Below is a small trained network, with its code and all its weights. Each question gives an input and a class and asks what happens when units are switched off, that is, made to give their printed mean instead of their output.

import numpy as np


def w(rows, s, z=0):
    codes = np.array(rows[::2]) - 128.0
    scale = np.full(codes.shape[1], s)
    scale[-1] = z or s
    return codes * scale


def f(y):
    return y / 2 * (1 + np.tanh(0.7978845608 * (y + 0.044715 * y**3)))


def log_softmax(a):
    a = a - a.max(-1, keepdims=True)
    return a - np.log(np.exp(a).sum(-1, keepdims=True))


def net(x, mask):
    res = np.array(x, float).reshape(1, 6) / 4 @ E
    y = f(res @ A[0][:, :-1].T + A[0][:, -1])
    res = res + np.where(mask, y, B[0][:, -1]) @ B[0][:, :-1]
    return log_softmax(res[-1] @ U[:, :-1].T + U[:, -1])


A, B = {}, {}
E = w([
[41,50,53,78],'x0',
[111,148,128,114],'x1',
[124,132,130,131],'x2',
[107,193,74,224],'x3',
[128,128,128,128],'x4',
[2,164,207,184],'x5',
],0.0092)
A[0] = w([
[199,145,216,98,116],'N1',
[111,60,137,163,79],'N2',
[67,129,188,176,148],'N3',
[155,150,233,62,139],'N4',
[162,163,44,194,204],'N5',
[125,69,234,249,170],'N6',
[73,160,17,145,177],'N7',
[203,104,59,117,226],'N8',
[204,175,118,88,254],'N9',
[171,186,187,85,150],'N10',
[135,208,120,242,165],'N11',
[86,87,188,149,134],'N12',
[136,232,220,190,11],'N13',
[117,90,106,166,104],'N14',
[148,189,112,121,27],'N15',
[164,117,108,56,54],'N16',
[52,29,174,97,203],'N17',
],0.013,0.0067)
B[0] = w([
[51,84,205,196,191],'N1',
[59,116,71,189,135],'N2',
[60,205,125,72,210],'N3',
[29,43,142,161,192],'N4',
[176,83,212,171,224],'N5',
[93,247,103,62,214],'N6',
[112,27,212,142,211],'N7',
[220,133,224,84,242],'N8',
[212,60,209,149,229],'N9',
[128,22,195,198,183],'N10',
[193,184,223,87,240],'N11',
[2,214,63,161,180],'N12',
[206,140,182,58,209],'N13',
[82,94,171,141,136],'N14',
[150,185,89,118,132],'N15',
[118,180,66,42,165],'N16',
[86,211,56,53,245],'N17',
],0.0092,0.012)
U = w([
[136,6,170,123,222],'0',
[158,166,163,21,253],'1',
[41,148,214,124,248],'2',
[52,128,125,74,3],'3',
[191,137,187,162,4],'4',
],0.012,0.0068)

Each question gives the input, the list of numbers given to net, and the class t.
The units are the neurons (one row each of A and B). Each row of codes is followed by its name. A weight is (code - 128) times the scale printed after its matrix; where a second scale follows, it is the last column's (A, B and U).
mask holds one flag per neuron, in row order. A switched-off neuron (its flag False) gives its mean, the last column of its row in B, instead of its output. The means were averaged over made-up inputs and are rounded, as every weight is.
A unit's drop is (log p(t) with every unit on - log p(t) with that unit switched off) / (log p(t) with every unit on - log p(t) with every unit switched off).
The circuit of an input: a set's keep is (log p(t) with only the set's units on - log p(t) with every unit switched off) / (log p(t) with every unit on - log p(t) with every unit switched off). Starting from the 12 units with the biggest drops (on a tie, the unit counted first), units are removed one at a time, each time the one whose removal leaves the highest keep (on an exact tie, the one counted first), for as long as the keep stays at least 0.8.
circuit, biggest first: the units of the circuit, biggest drop first
most important unit: the unit with the biggest drop
top k neurons: the k neurons with the biggest drops, biggest first
drop when u is switched off: that unit's drop, to one decimal
input [2,-4,8,-8,-5,2], class 3: most important unit : N17
input [8,-7,-8,1,-5,-7], class 0: top 3 neurons : [N7; N6; N11]
input [3,-1,-1,7,4,0], class 0: circuit, biggest first : [N7; N6]
input [-4,1,-7,-7,-5,1], class 2: top 4 neurons : [N1; N7; N5; N8]
input [-6,3,-7,2,-3,3], class 1: top 4 neurons : [N13; N11; N6; N7]
input [-8,5,-6,1,-4,-8], class 4: top 3 neurons : [N8; N7; N15]
input [0,-7,8,3,-6,-2], class 4: top 2 neurons : [N4; N10]
input [-7,3,6,1,4,8], class 1: top 4 neurons : [N13; N11; N6; N7]
input [-3,6,8,5,-8,-1], class 4: top 2 neurons : [N17; N5]
input [-8,-1,8,2,8,8], class 1: top 3 neurons : [N13; N11; N6]
input [5,6,-5,-7,1,4], class 3: drop when N17 is switched off : 0.1
input [2,6,1,-2,-1,1], class 3: drop when N12 is switched off : 0.0
input [7,-7,-8,0,8,5], class 3: drop when N17 is switched off : 0.2
input [-2,7,-3,3,-2,-2], class 4: most important unit : N4
